L: [-20.7 -62.5 -32.6  29.3  -6.5 -21.9 -45.1 -44.1 -52.8 -21.8  -3.5  -3.4
   2.3  42.8 -10.0  -1.3 -33.6  -9.3   1.5  34.6 -29.3   9.1 -31.9  69.8
 -12.5 -10.4]
R: [-72.9  29.3  36.6  -9.9  25.4  33.0  -5.5  19.2 -38.5   7.1 -10.2 -65.3
  16.5 -44.4 -21.8  -9.6 -67.4  40.4  15.6 -26.1 -17.6   8.8  14.9  27.5
   0.9 -24.3]
Z: [-62.8 -13.1 -24.7   7.7  32.3  -0.7  32.1 -52.0  -8.6  10.6  24.1 -53.8
 -30.7  15.9  19.9 -10.1 -65.7 -22.4  38.9  -8.6 -35.8 -30.6 -21.8 -62.7
  28.9 -12.5]
P: [-84.5 -19.6  -0.2   6.4  10.2  19.6  -1.9 -33.4 -14.9  43.6  34.2 -31.9
   3.3 -27.2 -14.4  -7.2 -69.5  37.7  47.1  -5.5  -8.5   5.0 -10.8  15.2
 -10.3  -0.6]
V: [-72.9  29.3  36.6 -26.7  25.4  33.0  -5.5  19.2 -38.5   7.1 -10.2 -65.3
  16.5 -44.4 -21.8  -9.6 -67.4  -8.2  15.6 -26.1 -17.6   8.8  14.9  27.5
   0.9 -24.3]
miss Z: [-30.6 -21.8  15.9 -53.8  19.9 -13.1  38.9  32.3 -65.7 -30.7 -52.0  -8.6
  28.9   7.7  32.1  -0.7  24.1 -22.4  10.6 -12.5 -35.8 -24.7  -8.6 -62.7
 -10.1]
[-62.8]
which: [-5.5 -8.5]
P
after: [-52.8]
[-21.8]
which: [ 34.2 -31.9   3.3 -27.2 -14.4  -7.2 -69.5  37.7]
P
miss V: [-72.9  19.2 -21.8  36.6 -17.6 -67.4  -5.5  33.0 -65.3 -44.4 -24.3 -26.7
 -38.5 -10.2   0.9  15.6   8.8  16.5  25.4   7.1  14.9  -8.2  -9.6  29.3
  27.5]
[-26.1]

S: [-21.1  25.9  -4.1 -77.3]
T: [ -2.0  -3.0 -43.9   4.7]
U: [  5.9 -28.4   5.0  -0.6]
W: [  1.6  11.1 -33.0  -7.7]
A: [ 13.1 -46.8  12.4 -70.7]
X: [-14.6  52.6 -19.5  22.4]
M: [  6.9 -40.3  32.9 -16.0]
K: [-34.7   1.7  10.3  85.1]
D: [ 1.7 10.3 84.8 11.2]
Q: [ 39.3 -36.3 -15.5  49.8]
which: [ -2.0  -3.0 -43.9   4.7]
T
which: [ 1.7 10.3 85.1]
K
which: [  6.9 -40.3  32.9 -16.0]
M

N: [  0.4  10.8 -15.3  16.1   4.0  23.4 -20.2   8.9 -52.0 -11.8 -13.8 -18.0
 -51.9]
H: [ 23.4 -20.2   9.0  31.7  10.2 -27.4  -3.4  11.8  -3.3  -9.5   7.0 -30.7
 -37.5]
G: [ 26.2  23.7  -7.1  11.2  23.9  40.4 -28.7  -3.2  35.6 -17.5 -20.7 -10.9
 -34.1]
F: [-37.4   0.0 -36.0  36.2   3.1 -24.7  -2.6  13.7  -4.1 -23.3  -2.6 -31.5
   8.1]
then: [ 13.7  -4.1 -23.3  -2.6]
[-31.5   8.1]
after: [36.2]
[3.1]
miss N: [  4.0 -18.0 -52.0   0.4  10.8 -15.3 -20.2 -13.8   8.9  16.1 -11.8  23.4]
[-51.9]
then: [ 23.4 -20.2   8.9 -52.0]
[-11.8 -13.8]
which: [ 31.7  10.2 -27.4  -3.4  11.8  -3.3  -9.5   7.0 -30.7 -37.5]
H
miss F: [-36.0  -2.6 -37.4   3.1  13.7 -31.5   8.1   0.0  -4.1  36.2  -2.6 -23.3]
[-24.7]

tiv: [ -1.7  21.0   8.2  10.7 -39.2]
muz: [-44.4 -29.9 -20.1  29.0  33.4]
mer: [ 29.1   9.3  23.5   1.7 -47.4]
nozas: [  4.1   7.2 -22.5  47.5 -44.1]
pez: [-25.4 -60.7  -1.4   3.4 -23.8]
malor: [-13.2 -63.1  29.0 -20.1  13.4]
bilar: [-25.4 -60.7  34.7  60.1  -8.6]
tuzog: [ 34.3  34.7  20.1  39.6 -26.1]
dobag: [-29.5   2.6 -18.7  14.4  29.8]
tabar: [  3.7   5.2  11.3   3.8 -70.4]
labon: [-57.7 -53.0 -12.8  71.6  33.3]
semu: [ 37.0   6.7  -2.7 -50.4  42.3]
miss tabar: [-70.4   5.2  11.3   3.8]
[3.7]
which: [-20.1  29.0]
muz
which: [-25.4 -60.7  34.7  60.1  -8.6]
bilar
after: [2.6]
[-18.7]
which: [-60.7  -1.4]
pez
which: [-12.8  71.6]
labon
miss muz: [-44.4  33.4 -20.1  29.0]
[-29.9]

